Here is a tiny trained network, its code and every weight. The questions are about switching its units off for an input and a class, where a switched-off unit gives its printed mean instead of its output.

import numpy as np


def w(rows, s, z=0):
    codes = np.array(rows[::2]) - 128.0
    scale = np.full(codes.shape[1], s)
    scale[-1] = z or s
    return codes * scale


def f(y):
    return np.maximum(y, 0)


def log_softmax(a):
    a = a - a.max(-1, keepdims=True)
    return a - np.log(np.exp(a).sum(-1, keepdims=True))


def net(x, mask):
    res = np.array(x, float).reshape(1, 8) / 4 @ E
    y = f(res @ A[0][:, :-1].T + A[0][:, -1])
    res = res + np.where(mask, y, B[0][:, -1]) @ B[0][:, :-1]
    return log_softmax(res[-1] @ U[:, :-1].T + U[:, -1])


A, B = {}, {}
E = w([
[105,84,154],'x0',
[140,125,170],'x1',
[177,67,83],'x2',
[199,119,134],'x3',
[78,81,146],'x4',
[225,81,52],'x5',
[131,203,70],'x6',
[2,110,36],'x7',
],0.007)
A[0] = w([
[162,70,102,80],'n1',
[207,71,45,154],'n2',
[150,67,58,222],'n3',
[79,145,59,118],'n4',
[62,100,110,158],'n5',
[149,101,217,175],'n6',
[119,174,100,192],'n7',
[154,182,108,154],'n8',
[108,146,248,108],'n9',
[164,161,184,123],'n10',
[180,68,101,171],'n11',
[86,164,39,217],'n12',
[191,38,61,95],'n13',
[78,56,108,250],'n14',
[127,138,220,105],'n15',
[154,173,75,149],'n16',
],0.014,0.0022)
B[0] = w([
[142,70,114,183],'n1',
[207,87,133,255],'n2',
[123,116,178,217],'n3',
[168,126,108,197],'n4',
[158,121,136,193],'n5',
[1,153,90,205],'n6',
[168,127,125,177],'n7',
[172,186,133,182],'n8',
[130,209,104,223],'n9',
[62,178,100,192],'n10',
[127,64,146,210],'n11',
[176,137,134,221],'n12',
[81,84,127,238],'n13',
[86,113,234,204],'n14',
[58,182,124,198],'n15',
[216,151,95,191],'n16',
],0.0078,0.0093)
U = w([
[140,8,99,84],'0',
[93,64,86,121],'1',
[127,127,111,3],'2',
[142,131,139,204],'3',
[201,141,70,73],'4',
[108,98,170,80],'5',
[76,168,106,106],'6',
[139,131,109,255],'7',
],0.016,0.004)

Each question gives the input, the list of numbers given to net, and the class t.
The units are the neurons (one row each of A and B). Each row of codes is followed by its name. A weight is (code - 128) times the scale printed after its matrix; where a second scale follows, it is the last column's (A, B and U).
mask holds one flag per neuron, in row order. A switched-off neuron (its flag False) gives its mean, the last column of its row in B, instead of its output. The means were averaged over made-up inputs and are rounded, as every weight is.
A unit's drop is (log p(t) with every unit on - log p(t) with that unit switched off) / (log p(t) with every unit on - log p(t) with every unit switched off).
The circuit of an input: a set's keep is (log p(t) with only the set's units on - log p(t) with every unit switched off) / (log p(t) with every unit on - log p(t) with every unit switched off). Starting from the 12 units with the biggest drops (on a tie, the unit counted first), units are removed one at a time, each time the one whose removal leaves the highest keep (on an exact tie, the one counted first), for as long as the keep stays at least 0.8.
units of the circuit, in order: the units of the circuit, biggest drop first
k most important neurons: the k neurons with the biggest drops, biggest first
drop when u is switched off: that unit's drop, to one decimal
input [-6,-4,-6,8,-6,0,-6,4], class 4: units of the circuit, in order => [n14 n6]
input [-8,-7,1,-5,2,-5,-3,8], class 5: units of the circuit, in order => [n14 n6]
input [-5,-1,-7,-5,8,-1,6,2], class 3: units of the circuit, in order => [n6 n12]
input [0,-3,4,5,-5,7,5,-2], class 0: units of the circuit, in order => [n13 n11]
input [-8,5,7,-2,5,-6,-5,5], class 5: units of the circuit, in order => [n14]
input [2,-3,-3,-8,-6,3,-2,1], class 4: units of the circuit, in order => [n6 n13]
input [3,7,-2,4,6,5,-4,-7], class 6: units of the circuit, in order => [n6 n15]
input [7,7,5,7,5,-1,-7,2], class 5: 3 most important neurons => [n14 n6 n15]
input [8,0,-2,-2,7,2,1,2], class 5: 2 most important neurons => [n14 n2]
input [-6,1,-7,-8,7,-2,0,4], class 3: drop when n10 is switched off => 0.2
input [-3,4,-1,-6,6,7,2,8], class 0: drop when n9 is switched off => 0.2
input [-3,4,5,-1,-4,-3,-3,-8], class 6: drop when n6 is switched off => 0.1
